(in the rows, 128 means zero)
Each row is followed by its class number.
[ 95  62 114 149 133 130 180 135 148 138 148 117 123 140 105 134 146  94
 147 160  87  92 172 109 115 124 155 115 135 142 153 156 163 131 148 141
 115  86 104 135  94 104 117 151 151 150 145 109 170]
3
[150  69 125 158 161 104 136 112 129 129 166 159 141 144 125 125 127 209
  79 140  67  94 129 132 109  96 157 140 135 153 139 112 105 135 111 153
 151 106 135 127 106 140 134 162 130 150 165 136  91]
0
[ 75 141  97 110 138 156 140 164 194 148 145 180  55 159 152 109 135 139
 148 186  97 132 169 124 158 130 136  51 146 121 169 211 156 121 146 118
 115  97 107 191  93 114  98 168 151 161 111 103 124]
4
[108  86 122 127 138 106 105 145 141 131 107 158 132 148 149 138 147 111
 118 155 161 145 158 138 149  98  88  98 119 108 134 163 118 129 136 168
 112 104 150 155 129 125 165 102  99  83 110 145 113]
7
[144 115  86 155 113 117 141 149 149 116 149  91 125 102 103 146 102 146
 145 128  86  99 143 148 153 135 115 102 105 132 151 170 158 112 144 193
 129 103 104 173 121  99  97 114 152 119 150 105 146]
8
[126 129 105 114 133 127 112 122 140 157 111 144 141 140 134 112 127 107
  88 143 139 148 138 139 146 111 109 103 121 128 150  91 145 125 142 124
  73 159 143 122 143 141 129 145 128  96 105 133 164]
2
[100 121  94 199 105  79 135 126 160 115 146  88 139 149 138 120 138 184
 107 195  74 120 176 152 139 129 116  94 105 165 155 119 152 167 180 143
 103  91 111 153  65 111 122 140 141 104 136 126 163]
5
[127 109 106 127 143 126 109 125 157 123 105 134 115 126  92 147 123 138
  98 102 116 103 114 110 119 101 130  99 155 136 137 113 150 127 128 139
 158 122 119 115 132 107 119 138 111 130 110 146 134]
3
[ 90 154 112 133 126 152 151 198 129 149 157 111  66 124 100  98 132 123
 128 175 129  75 194 112 142  77 162 130 136 102 185 141 121 151 136 104
  87 110 122 136 116 113 139 140  88 101 113 121  82]
3
[158 162 111 130  79  98 152 132 114 132 150 116 149 132 181 119 141 157
 125 129 148 126 150 139 115  92 122 102 142 127 103 139 130 155 103 133
 145 102 107 130 102 139 128  93 135 110 146  93 154]
5
[108 141  79 136 106 141 137 174 129 112 170 135 104 113 142 142 124 164
 150 159 106 122 157 151 138 145 139  88 145 112 105 187 109 140 119 128
 153  97 101 124  95 109 111 113 125 122 154  57 127]
5
[142 120  99 175 117  76 149 118 151 108 153 118 155 138 185 142 167 102
 143 169 128 128 134 138 138 165  94  85 121 137 111 125 162 147 116 166
 140 128 126 155 108 117 118 130 181  74  95  79 162]
0
[114 113 123 148 142  96 143 115 103 131 155 121 131 131 133 150 111 189
  87 147  70 110 147 171 103  65 160 149 146 124 128 109 137 125 126 127
 127  74 146 146 117 146 136 139 121 193 175 112 137]
6
[138  93  77 118  83 105 136 148 113 117 151  92 114 140 100 132 148 146
 165  88 125 148 128 124 137 143 166 102  79 187 130  60 116 132 139 105
 136  90 120 100  98 106 126  98 123 114 165 135 156]
1
[111 149  67  78 102 100 145 141  89 105 138  99 143 133 125 119 144 104
 132 131 118 105 136 160  87  75 147 100 169 115 140 144 118 187 126  72
 162 126 119 121  95 130 104 139 110  91 148  99 170]
5
[125 115 142 171 142 104 135  94 126 103 192 142 132 138  83 142 142 147
 147 104 114  95 115 162 132 135 139 132  98  75 147  90 133 135 119 130
 135  89 111 134 103 154 171 147  96 134 153 113 168]
5
[162 142 125 141 153 144 113 131 148 112 113 120  97 146 125 128  97 134
 101 136  95 109 105 127 127 111 136  92 145 123 158 104 142 137 120 146
 115 180 153 161  82 111 123 149 112 115 115 169 138]
7
[ 84 117  91 105  99 167 116 162 142 115 155 117 103 137 134 139 122 130
 109 153 115 128 144 165 136  91 148 115 147 106 128 200 139  98 149  92
  86  73 116 130  57 118 111 129 122 155 148 104 175]
3
[122 106 131 118 131 110 111 120 144 144 108 166 149 108 126 119  98 114
 119 158 157 129 118 124 142  79 119 124 117 117 171 134 141 134 121 139
 126 134 157 111 120 112 156 116 123 118 117 145 109]
7
[106 122  89 127 122 151 112 156 138 117 147 151  93 100 122 136 145 133
 154 136  97 121 138 121 130 131 144  83 133  87 127 198 145 117 134 127
 120 100 121 135  94 110 108 125 120 114 154  87 110]
3
[151 170 119 154 136 101 135  96 109 127 113 132 125 166  88  73 153 213
 139  82 107 107 134 150 120  61 177 121 159 136 134 101  97 147 104 165
 167 138 115 116 132 130 119 127 106 127 186 135 137]
6
[125 128 134 147 169 123 127 130 126 124 167 168 123 140 111 138 134 151
 132 121 111  87 140 146 137 115 152 126 126 128 110 127 120 122 122 158
 128 108 157 122 127 128 135 150 145 166 150 129 116]
7
[ 95 115 107  83 138 122 127 124 176 111  87 146 167 117 185 130 104 153
  61 185 152 138 153 158 146 116  71 128 173 115  99 169  69 155 127 165
 111 142 127  83 151 113 165  98 113  99 141  59  97]
2
[ 96 155  98 104 134 134 157 178 109 136 152 134 109 102 134 126 176  95
 164  98 148 120 174 125 129  82 138  69 158 125 126 170 141 131 136 135
 144 170 126 147 141 119  86  95 126  97 126 102  76]
1
[158 122 107 155 109 105 142 131 121 125 159  76 153 139 178 125 133 103
 141 127 135  67 153 124 118 102 124 111 129 159 126 132 135 154 110 167
 177 129 110 168  92 122  99  80 142 111 135 105 144]
8
[102 122 141 151  77 155 119 104 141 108 183 120 140 135 187 140 148 138
 124 149  88 141 137 126 115 173 134  93 138 118 105 153 128 127 138 117
 156  90  76 159  82 142 118 116 140 154 156  77 170]
8
[141  92  88 116 117 149 144 178 127 129 142 128  87 138 123 143 129 137
 152 128 154 141 104 122 130  94 170  89 133 128 151 170 131 123  98 105
 105 170 122 125  82  74  90 131 121  96 124 148 134]
5
[122 113  77 170 111  96 161 139 117  85 115  78  81 121 124 115 179 123
 183 150  85 103 112 121 147 107 111 107 122 132 143 144 164 161 110 179
 124 108 129 208  46 118  86 134 132 123 179 121 128]
6
[165 130 105 129 156  97 147 113 109 102 151 128 139 116  93 136 139 162
 151 118 141 114 149 145 128  82 138 118 137 127 152 114 152 132 111 127
 127 127 125 110 108 119 156 130 121 116 153 115  87]
0
[105 154 134 171 165 125 166 120 151 139 167 166 123 172 123 109 141 128
 133  94 136  92 168 135 133 103 156  98 152 152 129 123 123 137 141 125
 171 130 109 124 134 129 136 152 148 157 111 114 137]
0
[128 115  90 157  94 114 171 139 136 114 126  93 106 128 122 129 170 133
 139 133  86 109 160 125 122 138 137  86 131 146 138 143 140 126 132 152
 123  96 123 141  86 103 110 138 143 128 149 131 128]
6
[125 109 102 174 117 150 145 152 112  98 125 116 111 140 114 138 156 100
 142 123  80 114 139 121 121 149 136 101 130 148 148  80 167 147 132 141
 101 111 110 127  78  99 104 156 140 111 121 122 133]
1
[165 107  97 132 123 130 117 122 159 111 119 116 118 122 126 153 119 153
 116  88 136 127  94 116 128  90 129 103 149 127 144 152 129 140 104 126
 134 125 126 140 125  86 136 151 114 119 109 128 126]
7
[ 87 150 151 138 108 102 155 119 166 130 181 135 150 122 163 108 170 146
 108  74 146 155 143 188 102  58 122 107 146  95 127 144  97 178 141 136
 143 116  93 136 171 191 126 126 158 125 102  33 190]
4
[191 152 110 131 172 121 132 105 134  89 117 116 118 178 105 108 131 155
 117 106 104  78 115 101 137  80 112  81 170 150 164  74 185 150 101 160
 152 148  93 168 145 115 153 190 121 102  79 170 139]
4
[130 122 113 161 162 125  95 102 143 119 123 135 123 120 114 151  94 154
 118 105 115 108 102 114 117 111 132  96 149 125 164 142 148 125 145 140
 170 138 120 145 117  90 128 150 114 120 109 175 115]
8
[ 73 150 137 146 121 132  79 143 100 108 118 104  86  74 134 155 162 115
 159 185 113 162 164  91 141 108 139  96 158  97  87 169 136 115 160 129
  76  50 173 134  86 115 131 146 113 116 155  88  65]
3
[138 107 129 174 158 123 129  85 123 106 110  95 133 135 103 147 145 179
 138 104 127 109 128 121  99  86 140 141 144 110 132 142 134 106 105 177
 150 120 138 104 149 124 146 124 129 145 157 157  95]
6
[102  92 100 136 126 142 147 131 137 101 146 102  73 181 103 120 198 117
 195 180 107   4 127 135 124 226 177  96 162 103 166 134 127 136 141  35
 242 121  57 171 109 126  66 120  68 138 115 146 165]
8
[134 165 103 130 105 105 150 136 135 127 154  89 128 141 157 117 127  96
 129 153 171 127 124 136 109 107 112 115 123 127 136 139 126 166 118 122
 130 124  77 161 105 137 136  84 105 103 160  95 141]
2
[137  99 122 156 105  95 133 136  92 116 152 119 149 145 177 125 122 147
 127 141 142 122 121 124 111  78 134 108 137 154 150  83 132 163 110 155
 170 104 110 145 109 124 134 106 127  99 130 123 144]
0
[151  84 136 136 154 105 140 139 137 129 146 175 124 132 112 155 119 179
 130 102 100  92 138 146 131  83 155 124 127 127 125 163 127 127 109 145
 117 105 146 125 102  95 137 140 135 169 163 118  99]
7
[140 146 104 189 152 143 164 149  28 179 171 142 116 102  88 127 184  83
 210  70  81 127 182 107  82 202 147 127 130 117 171 113 173 159 170 143
 138 101  95 156 146 132 102 203 141  90 121 122 127]
8
[121 131 146 179  96 108 154 130 114 118 149  89 131 126 152 118 132 120
 147 144 143 119 123 141 142 104 126  98 129 131 139 112 130 155 139 134
 134 117 103 131 120 133 150  99 121 116 151  81 140]
1
[131 138 109 123 170 133 139 108 134 114 123 140 138  97 114 136 121  61
 147  85 139 124 112 113 129 131 124  98 158 127 121 127 172 119 144 134
 159 153 120 123 125 114 121 143 145 122  95 126 148]
8
[163  93 101 143 138  71 185 130 126 118 177  91 111 134 169 122 140 183
 123 139  56 102  85 165 141 118 163 169 113 107 148  79 171 119 127 134
 153  72 154 168 106 164 122 167 144 143 130  85 154]
0
[ 96  99 131 131 129 134 104 135 137 137 109 165 144 152 157 136 101 134
  72 150 119 137 110 144 136  93 113 138 138 128 140 146 104 137 128 128
 115 134 151 129 139 128 150 127 117 126 112 146 113]
7
[120 148  58 135  88  94 193 156 116 127 148 118 128 113  64 150 190 123
 150  96  77  57 214 129 126  95 122 115 117 121 159 124 114 178 123 179
 118  84 149 164 106 104 113 140 128  94 171 140 123]
7
[108 128 114 155  98  88 131 133 114 114 187 105 128 109 139 133 146 105
 147 159 115  83 149 117 126 120 123  81 117 138 140  91 138 163 125 134
 140  88 121 159 123 155 149 102 128 126 155 106 135]
7
[123 147  94  96 112 150 154 155 137 132 153 139  97 102 169 101 151 165
 147 160 129 135 169 142 127 120 120 102 143  95 150 189 131 159 129 128
 135 125 115 179  93 116  98 131 123 125 149  81 116]
1
[112 150  90 146 124 165 138 170 132 108 138 133 100 119 123 130 145  99
 137 153  97 113 136 138 121 109 143  97 136  87 120 212 127 110 131 120
 104 113 128 153  86 140  84 122 125 104 132 104 105]
2
[148 116 113 190 141 150 182 109 104 174 164 232 189 150 115 213 107  67
 156 133 155  46 202 178 107 135 188 103 143  45 167 197 163 103 145  39
  88  34  74 130 166  74 145 109  85 139 152  51 163]
0
[ 81  87  92  68  91 123 127 174  74 133 185 117 118 129 160 157 168 140
 173 106 139 155 154 147 131 110 155 118 153  78  85 219 118  82 138 139
 189  71 119 138 167  86 145 109 113 116 169 107 164]
7
[184 114  65  89 121 153  72 171  94 137 132  85 129 151 230 154 148 193
 127  92 145 133 179 106  52 107 131  94 145  87 146 219 134 138 126  80
 124 131 145 122  66 107 113 116 110  28  89 153 104]
1
[105 109 121  93 126  96 125 119 155 145 105 148 157  82 120 168 120 128
 123 123 140 155 128  98 146 112  93 121 107  97 147 108 122 136 129 167
 108 127 159 133 128 130 141 100 104  78 128 123 125]
2
[123  97  99 219 196 131 170 111 128 116 126 162 101 168 152 169 127 141
 119 149 107 129 131 133 116  89 125 113 144 140 117  67 131 168 119 179
 156  83 142 157 162 151 164 150 140 156 113 114 145]
4
[138 101 133 135 151 172 123 113 122 109 117 130 132  94 120 148 127 127
 133  95 149 157 125 120 141  73 115  91 166 124 155 118 121 162 110 120
 120 220 140 147 138  90 127 150  99 104  92  95 108]
1
[132 130 135 136  83 101 149 129 134 122 160  93 128 139 164 120 144 141
 133 140 139 120 134 139 125 127 123  96 130 132 126 136 122 162 135 123
 138 105  98 153 119 122 143 117 125 116 139  85 173]
3
[122  94  87 154 105 116 167 145 145 129 113 112 104 119 109 135 154  99
 144  98 105 124 128 135 132 147 110 109 113 143 136 131 138 137 140 164
 109 116 108 157 118 108  93 126 140 125 152 116 148]
2
[122  96 143 136 156 109 116 107 129 123 146 110 121 138 133 143 115 150
 125 115 108  95 119 145 121  79 154 136 127 111 144 141 129 119 128 144
 157 116 150 142 134 124 132 143 127 166 155 118 101]
8
[100 168 141  35 211  30 233 131 236 163 156 196 155 110 111 183 129 211
 137 148 139 180  87  99 217 116 140 200  97 113  73 184 123 108 139 181
  52 161 168 142  89  98 140 115 160  90 163 145 118]
4
[147  94  98 168  95 112 129 145 127 109 126 107  92 125 114 122 156 109
 149 129  60 103 123 138 136 179 149 113  92 122 148  92 170 134 138 128
 110 110 130 120  83  79 100 179 164 111 129 112 150]
8
[106  81  79 145 122 143 138 136 146  93 157 119 141 142 113 147 159 131
 152 117  97  97 151 145 134 138 129  98 115 167 132 125 156 141 141 140
 142  93 105 138  77 110  77 135 157 155 136  98 177]
1
[143  86 121 142 120 107 169 121 160 112 152  74 125 128  97 132 160 141
 139  91  93 111 159 110 117 153 141 138 115 150 162  84 133 137 130 149
 126 131 127 113  70 111 127 159 153 112 122 135 144]
0
[121 135  88 120 119  98 124 110 118  98 177  55 158 131 149 116  82 131
 153 161 163  86 130 103 131  58 132 109 130 155 150 139 108 173 120 151
 188 105 100 185 135 109 148  86 105 110 195  99 145]
0
[136 103 133  94 141  97 111 129 146 113 162 160 144 119 106 131 138 182
 113 120 123  97 153 145 135  63 144 141 110  91 131 140 124 136 123 162
 123  65 134 124 114  90 149 159 121 125 151 112 130]
4
[114 107  81 180 116 121 154 149 119 103 160 137 101 117 122 121 143 134
 136 153  76  81 137 142 122 141 137  93 128 140 137 163 139 139 124 147
 121  96 110 167  95  93 104 150 145 139 156 132 130]
6
[103 180  73 141 104 142 150 188 110  97 129 131  85 129 151 120 156 139
 156 176 116 115 149 131 124 113 139 108 143 104 131 168 133 165 117 104
 129  86 115 138  88 126  99 117 114  95 123  95  63]
5
[115 108 136 113 120 128 131 143 116 181 111 127 144  99  79 135 108 141
 112 140 140 148 115 104 130 122 132 166 115  81 187 138 150  92 145 143
  90 113 131  70 142 139 149 138 109  85 129 183 114]
5
[141  98 114 147 146 126 114 111 170 135 123 158 122 116 111 154 101 161
 112  85 125 114 130 118 127 101 127  96 144 121 139 151 117 137 124 132
 165 139 134 138 133  87 149 137 112 134 108 144 144]
7
[117 124 110 117 106 123 138 107 169  98  89 143 155 118 151 130 122 114
 109 172 132 158 102 129 134 131 115 129 123 112 130 129 110 153 113 123
 134  96 143 138  97 119 129 121 113 103  97  99 150]
6
[ 67 117 131 195 121 127 125 133  57 107 177 167  95  87  71 191 188 172
 132  88  35  83 154 138 124 100 107 110 180  44 137  22 157 138  86 180
 202 123 131 140 156 181 152 140  89 119 109 115 142]
3
[167 122 134 134 122 112 101 122  94 143 133 120 131 113 125 136 132 160
 137  95 123 138 126 103 129  95 141 114 146 141 114 104 134 111 113 156
 138 121 138 155 104 107 108 137 110 108 124 152 142]
2
[164 246  34 130 189 215 161 142 122  95 120 167 108 160  81 182 173  82
 169  48 167 170  27 116 158 199  59 138 161 133  97 104 193 147  98 134
  91 149  39 179 130 210  72 138 121 109 100 125 169]
4
[115 141 141 156 110  87 126 113 123 135 177 148 176 127 195 153 138 169
 135 118 114 114 155 127 136 114 125 106 138 124 103 114 146 148 124 169
 167  97 114 152 125 124 119 107 152 125 151  53 154]
0
[132 118 108 142 116  89 151 145 117 107 131 131 125 104 101 131 164 153
 152 146  82 131 149 122 118 144 144 110 111 148 120  99 144 144 138 151
 151  92 130 107  95 124 107 125 154 117 168 104  89]
0
[128  97 110 136 168  75 112  88 148  93 160 150 119  97 106 103 119 175
 127 150  76 107 132 153 124  65 148 112 108  96 119 137 152 122 109 131
 123 110 163 140 129 154 147 137 146 156 166 100 108]
5
[ 99 108  83 101 115 157 110 181 110 100 158 113 117  88 151 140 131 129
 134 119 158 182 116 177 148  84 128 104 131 129 112 193  89 114 151 123
  97 117 147 137 103 122  99 112 113 107 125  81 110]
2
[147  96 121 167 143 108 143 129 111 135 145 173  86 232 174 130 165 249
  98 103 115  94 144 185 141  77 137 127 144 133 137  95 132 132  90 130
 148 143 152 112 155 102 184 179 144 174 113 176 116]
7
[111  81 124 114 117  92 135 122 147 114  96 207 160 104 141 122  96 105
 125 112 173 147 107 177 148  80 127 122 118 100 158 173 113 121 105 116
  77 114 151  99 131  69 162 110 126  99  91 109 113]
6
[117 134 104 155 124 131 113 117 143 126 100 102 125 137 127 135  98  91
 106 143 146 164 103 135 130 111  85 121 118 107 191 121 110 155 122 172
 121 123 129 140 135 143 167 132 105  74 109 122 109]
8
[136 137 130 136 167 113 137 116 128 122 133 141 124 159 126 154 125 164
 136 102 128  93 135 138 133  68 146 120 141 117 130 139 143 120 122 137
 145 124 162 122 128 120 159 134 129 160 141 149 102]
7
[126 100 113 141 120 109 129 114 134 124 105 131 149 120 134 137 128 145
 115 150 116 129 111 133 132 116 119 129 122  97 165 120 131 128 104 153
 136 117 152  96 122 126 155 131 117  96 116 116 111]
6
[122 110  84 139 128 116 108 123 121 130 132 169 145 114 127 131 136 147
 116 130 138 155  99 152 143 137 104 131 111 121 157  95 131 118 114 150
 111 131 137 106 141 131 138 128 123  81  98 143 111]
2
[131 105  99 153 130 112 154 123 144 114 144 116 125 117 109 142 152 149
 160 116  96 113 132 120 125 147 137  95 133 152 129 140 164 128 143 154
 120 116 110 133  94 111 101 130 158 124 141 123 161]
3
[152  85 144 137 133 140 148 104 151 137 124 113 141 117 127 160 109 175
 128  76 135 128 117 104 119 115 130  85 159 116 151 149 126 129 128 127
 166 161 112 112 154 114 141 139 114 126 102 124 154]
5
[ 85 116  89 106 115 158 112 178 135 105 156 113 101 113 128 159 124 150
 148 140 128 128 140 147 158 122 137  75 151 109 140 202 128 105 128 110
  98 150 115  91 119  78 123 123 130 110 146  76  89]
1
[ 96 115 107 112 125 152 148 172 104 126 155 133 108 133 151 138 136  96
 160 135 119 120 133 157 130 119 151 106 145  90 165 187 125 143 136 110
 122 139 118 142  93 107 104 144 121 106 135  79 121]
8
[101  56  96 107 119 107 139 134 118 127 144 126 135 108 127 164 159  72
 146  85  85  74 144 110 104 143 144  93 124 127 153  93 158 133 160 136
 132  75 145 131 110 108 101 156 148 127 132 139 180]
4
[155 115 136 133 144 112 106 127 116 125  86 133 112 105 117 165 117 145
 139 127 117 161 107 119 132 132 115 105 164 116 106 145 153  93 113 139
 139 143 140 121 114 129 121 115 128 120 135 124  96]
0
